Here is a tiny trained network, its code and every weight. The questions are about switching its units off for an input and a class, where a switched-off unit gives its printed mean instead of its output.

import numpy as np


def w(rows, s, z=0):
    codes = np.array(rows[::2]) - 128.0
    scale = np.full(codes.shape[1], s)
    scale[-1] = z or s
    return codes * scale


def norm(h):
    return h / np.sqrt((h * h).mean(-1, keepdims=True) + 1e-5)


def f(y):
    return y / 2 * (1 + np.tanh(0.7978845608 * (y + 0.044715 * y**3)))


def log_softmax(a):
    a = a - a.max(-1, keepdims=True)
    return a - np.log(np.exp(a).sum(-1, keepdims=True))


def net(x, mask):
    res = np.array(x, float).reshape(1, 4) / 4 @ E
    u = 0
    for l in range(3):
        y = f(norm(res) @ A[l][:, :-1].T + A[l][:, -1])
        res = res + np.where(mask[u : u + 10], y, B[l][:, -1]) @ B[l][:, :-1]
        u += 10
    return log_softmax(norm(res)[-1] @ U[:, :-1].T + U[:, -1])


A, B = {}, {}
E = w([
[69,54,126,24,158,2],'x0',
[212,236,13,68,242,202],'x1',
[82,228,54,131,54,88],'x2',
[189,32,28,221,102,72],'x3',
],0.0037)
A[0] = w([
[116,179,57,131,100,85,53],'L0N0',
[52,190,216,116,118,148,10],'L0N1',
[16,129,149,48,161,75,125],'L0N2',
[34,205,120,165,96,88,111],'L0N3',
[11,104,151,117,160,113,54],'L0N4',
[181,116,104,125,174,97,183],'L0N5',
[194,123,173,186,158,199,136],'L0N6',
[144,70,127,164,170,31,198],'L0N7',
[169,194,95,39,149,254,176],'L0N8',
[134,103,155,176,137,126,3],'L0N9',
],0.0089,0.0015)
B[0] = w([
[107,81,8,195,54,142,152],'L0N0',
[112,97,188,149,152,59,191],'L0N1',
[81,244,154,75,194,70,220],'L0N2',
[200,166,96,62,152,93,173],'L0N3',
[177,181,139,141,175,85,172],'L0N4',
[57,167,1,31,156,179,164],'L0N5',
[53,197,140,104,178,90,194],'L0N6',
[170,130,167,54,153,201,195],'L0N7',
[231,123,222,137,80,145,254],'L0N8',
[115,106,96,122,125,227,134],'L0N9',
],0.0068,0.0069)
A[1] = w([
[137,109,92,58,110,20,213],'L1N0',
[85,189,85,76,9,106,250],'L1N1',
[131,83,173,65,97,153,144],'L1N2',
[95,151,210,228,59,170,127],'L1N3',
[11,165,126,222,186,180,58],'L1N4',
[104,201,110,156,140,143,62],'L1N5',
[100,17,206,160,85,123,191],'L1N6',
[199,66,121,129,101,73,59],'L1N7',
[2,40,144,132,68,130,161],'L1N8',
[106,179,213,70,135,21,214],'L1N9',
],0.0067,0.0019)
B[1] = w([
[141,107,193,189,137,169,176],'L1N0',
[63,69,180,129,138,121,159],'L1N1',
[217,55,161,147,50,186,149],'L1N2',
[140,165,140,97,206,56,161],'L1N3',
[184,154,97,127,65,194,132],'L1N4',
[134,174,77,120,138,25,133],'L1N5',
[182,146,135,122,159,149,147],'L1N6',
[163,102,73,90,114,207,123],'L1N7',
[147,182,133,134,225,131,130],'L1N8',
[185,160,188,168,254,74,255],'L1N9',
],0.0072,0.0076)
A[2] = w([
[230,201,245,138,219,34,151],'L2N0',
[98,54,86,169,222,245,6],'L2N1',
[138,132,238,133,159,136,203],'L2N2',
[109,92,168,196,141,178,35],'L2N3',
[88,141,78,152,75,135,119],'L2N4',
[25,46,118,107,229,85,108],'L2N5',
[61,140,68,145,249,34,96],'L2N6',
[26,42,52,187,35,119,105],'L2N7',
[65,125,29,248,88,44,52],'L2N8',
[172,254,65,135,81,199,187],'L2N9',
],0.0057,0.0022)
B[2] = w([
[100,159,183,210,210,31,255],'L2N0',
[23,103,112,167,198,163,132],'L2N1',
[206,192,199,226,176,110,183],'L2N2',
[154,143,77,170,192,162,122],'L2N3',
[100,138,141,158,99,97,122],'L2N4',
[51,201,87,142,217,122,138],'L2N5',
[118,150,71,44,96,177,153],'L2N6',
[114,124,137,162,156,2,131],'L2N7',
[176,72,66,225,52,87,127],'L2N8',
[105,159,222,90,78,92,153],'L2N9',
],0.0071,0.013)
U = w([
[146,194,154,88,38,136,60],'0',
[20,123,78,53,187,155,112],'1',
[169,186,250,161,195,71,186],'2',
[103,85,52,192,44,59,145],'3',
[92,109,143,112,88,140,2],'4',
[160,42,132,101,145,230,111],'5',
],0.014,0.0063)

Each question gives the input, the list of numbers given to net, and the class t.
The units are the neurons (one row each of A and B). Each row of codes is followed by its name. A weight is (code - 128) times the scale printed after its matrix; where a second scale follows, it is the last column's (A, B and U).
mask holds one flag per neuron, layer by layer. A switched-off neuron (its flag False) gives its mean, the last column of its row in B, instead of its output. The means were averaged over made-up inputs and are rounded, as every weight is.
A unit's drop is (log p(t) with every unit on - log p(t) with that unit switched off) / (log p(t) with every unit on - log p(t) with every unit switched off).
unit that matters most: the unit with the biggest drop
top k neurons: the k neurons with the biggest drops, biggest first
k most important neurons of layer l: the k neurons of layer l with the biggest drops, biggest first
drop when u is switched off: that unit's drop, to one decimal
input [4,1,2,5], class 1: 2 most important neurons of layer 0	L0N8, L0N7
input [-7,7,7,4], class 0: unit that matters most	L1N9
input [6,0,-2,6], class 5: top 4 neurons	L0N7, L1N9, L2N0, L0N6
input [2,1,-5,5], class 5: top 4 neurons	L0N7, L0N2, L2N0, L1N2
input [3,6,0,1], class 0: 2 most important neurons of layer 2	L2N0, L2N9
input [-4,8,-1,8], class 0: top 4 neurons	L1N9, L2N0, L2N9, L0N8
input [-2,8,8,-3], class 0: top 3 neurons	L1N9, L0N0, L0N2
input [8,3,-3,4], class 1: top 2 neurons	L0N5, L0N8
input [-6,2,-5,5], class 0: 2 most important neurons of layer 0	L0N6, L0N2
input [-4,8,-5,7], class 0: top 3 neurons	L1N9, L0N5, L2N0
input [1,7,5,3], class 3: 2 most important neurons of layer 0	L0N0, L0N7
input [3,4,-5,1], class 5: 2 most important neurons of layer 0	L0N2, L0N5
input [7,7,-8,2], class 1: 2 most important neurons of layer 0	L0N5, L0N1
input [-4,-2,6,0], class 3: unit that matters most	L0N0
input [-3,-3,-2,8], class 5: top 3 neurons	L1N9, L2N0, L0N7
input [-6,6,-3,7], class 0: 2 most important neurons of layer 2	L2N0, L2N2
input [5,2,-8,6], class 5: 2 most important neurons of layer 0	L0N7, L0N2
input [-2,4,3,1], class 0: top 2 neurons	L1N9, L0N8
input [4,3,-5,7], class 1: top 2 neurons	L0N5, L0N8
input [3,2,1,8], class 1: most important neuron of layer 0	L0N8
input [5,8,-6,8], class 1: top 2 neurons	L0N5, L0N8
input [-2,-4,4,3], class 3: top 2 neurons	L1N9, L0N8
input [3,3,3,0], class 1: 2 most important neurons of layer 1	L1N1, L1N9
input [7,7,5,1], class 1: top 2 neurons	L0N0, L1N1
input [7,6,-3,4], class 1: 2 most important neurons of layer 0	L0N5, L0N8
input [-1,1,3,1], class 3: drop when L0N0 is switched off	0.5
